Below is a small trained network, with its code and all its weights. Each question gives an input and a class and asks what happens when units are switched off, that is, made to give their printed mean instead of their output.

import numpy as np


def w(rows, s, z=0):
    codes = np.array(rows[::2]) - 128.0
    scale = np.full(codes.shape[1], s)
    scale[-1] = z or s
    return codes * scale


def norm(h):
    return h / np.sqrt((h * h).mean(-1, keepdims=True) + 1e-5)


def f(y):
    return np.maximum(y, 0)


def log_softmax(a):
    a = a - a.max(-1, keepdims=True)
    return a - np.log(np.exp(a).sum(-1, keepdims=True))


def net(x, mask):
    res = np.array(x, float).reshape(1, 7) / 4 @ E
    u = 0
    for l in range(2):
        y = f(norm(res) @ A[l][:, :-1].T + A[l][:, -1])
        res = res + np.where(mask[u : u + 9], y, B[l][:, -1]) @ B[l][:, :-1]
        u += 9
    return log_softmax(norm(res)[-1] @ U[:, :-1].T + U[:, -1])


A, B = {}, {}
E = w([
[137,103,122],'x0',
[2,111,212],'x1',
[254,74,118],'x2',
[91,17,140],'x3',
[3,190,79],'x4',
[127,56,32],'x5',
[122,122,58],'x6',
],0.0068)
A[0] = w([
[161,194,129,33],'0.n0',
[130,105,189,66],'0.n1',
[105,72,254,60],'0.n2',
[49,130,49,7],'0.n3',
[128,125,119,56],'0.n4',
[182,235,128,4],'0.n5',
[63,129,74,66],'0.n6',
[151,179,132,29],'0.n7',
[200,48,36,30],'0.n8',
],0.015,0.0039)
B[0] = w([
[137,203,146,166],'0.n0',
[94,89,168,164],'0.n1',
[97,36,218,222],'0.n2',
[51,154,66,215],'0.n3',
[117,157,116,128],'0.n4',
[147,252,162,196],'0.n5',
[83,149,81,203],'0.n6',
[140,186,150,152],'0.n7',
[233,81,78,254],'0.n8',
],0.031,0.0069)
A[1] = w([
[210,91,84,90],'1.n0',
[235,75,68,94],'1.n1',
[138,193,61,135],'1.n2',
[135,42,66,75],'1.n3',
[21,127,5,92],'1.n4',
[84,158,127,90],'1.n5',
[125,117,120,59],'1.n6',
[137,97,101,1],'1.n7',
[169,211,160,59],'1.n8',
],0.017,0.0043)
B[1] = w([
[172,86,81,205],'1.n0',
[185,83,57,233],'1.n1',
[74,54,231,209],'1.n2',
[165,202,165,194],'1.n3',
[27,142,3,255],'1.n4',
[157,116,94,164],'1.n5',
[115,109,114,128],'1.n6',
[139,138,141,138],'1.n7',
[164,222,157,182],'1.n8',
],0.035,0.0098)
U = w([
[79,13,240,51],'0',
[11,126,39,108],'1',
[252,67,61,88],'2',
[143,215,183,251],'3',
],0.018,0.0021)

Each question gives the input, the list of numbers given to net, and the class t.
The units are the neurons (one row each of A and B). Each row of codes is followed by its name. A weight is (code - 128) times the scale printed after its matrix; where a second scale follows, it is the last column's (A, B and U).
mask holds one flag per neuron, layer by layer. A switched-off neuron (its flag False) gives its mean, the last column of its row in B, instead of its output. The means were averaged over made-up inputs and are rounded, as every weight is.
A unit's drop is (log p(t) with every unit on - log p(t) with that unit switched off) / (log p(t) with every unit on - log p(t) with every unit switched off).
The circuit of an input: a set's keep is (log p(t) with only the set's units on - log p(t) with every unit switched off) / (log p(t) with every unit on - log p(t) with every unit switched off). Starting from the 12 units with the biggest drops (on a tie, the unit counted first), units are removed one at a time, each time the one whose removal leaves the highest keep (on an exact tie, the one counted first), for as long as the keep stays at least 0.8.
circuit, biggest first: the units of the circuit, biggest drop first
top k neurons: the k neurons with the biggest drops, biggest first
drop of u: that unit's drop, to one decimal
input [-8,-1,7,1,7,7,-1], class 2: circuit, biggest first => 0.n8
input [-7,0,-1,-5,6,-2,-1], class 3: circuit, biggest first => 0.n5; 1.n4
input [3,8,-1,0,3,-5,3], class 0: circuit, biggest first => 0.n2; 1.n4
input [-5,-4,2,2,-5,-5,-4], class 3: top 2 neurons => 0.n8; 1.n2
input [-1,-2,-7,-6,1,4,-7], class 3: top 2 neurons => 0.n5; 1.n8
input [-3,8,-6,-2,-3,-3,5], class 0: top 3 neurons => 0.n2; 1.n4; 0.n3
input [-7,-4,0,-1,1,0,8], class 2: top 2 neurons => 0.n8; 1.n4
input [8,-8,-7,-8,2,-3,4], class 3: drop of 1.n4 => 0.0
input [6,-4,1,-6,6,4,-8], class 3: drop of 1.n2 => 0.0
input [5,-7,-5,4,1,5,-2], class 2: drop of 0.n8 => 4.1
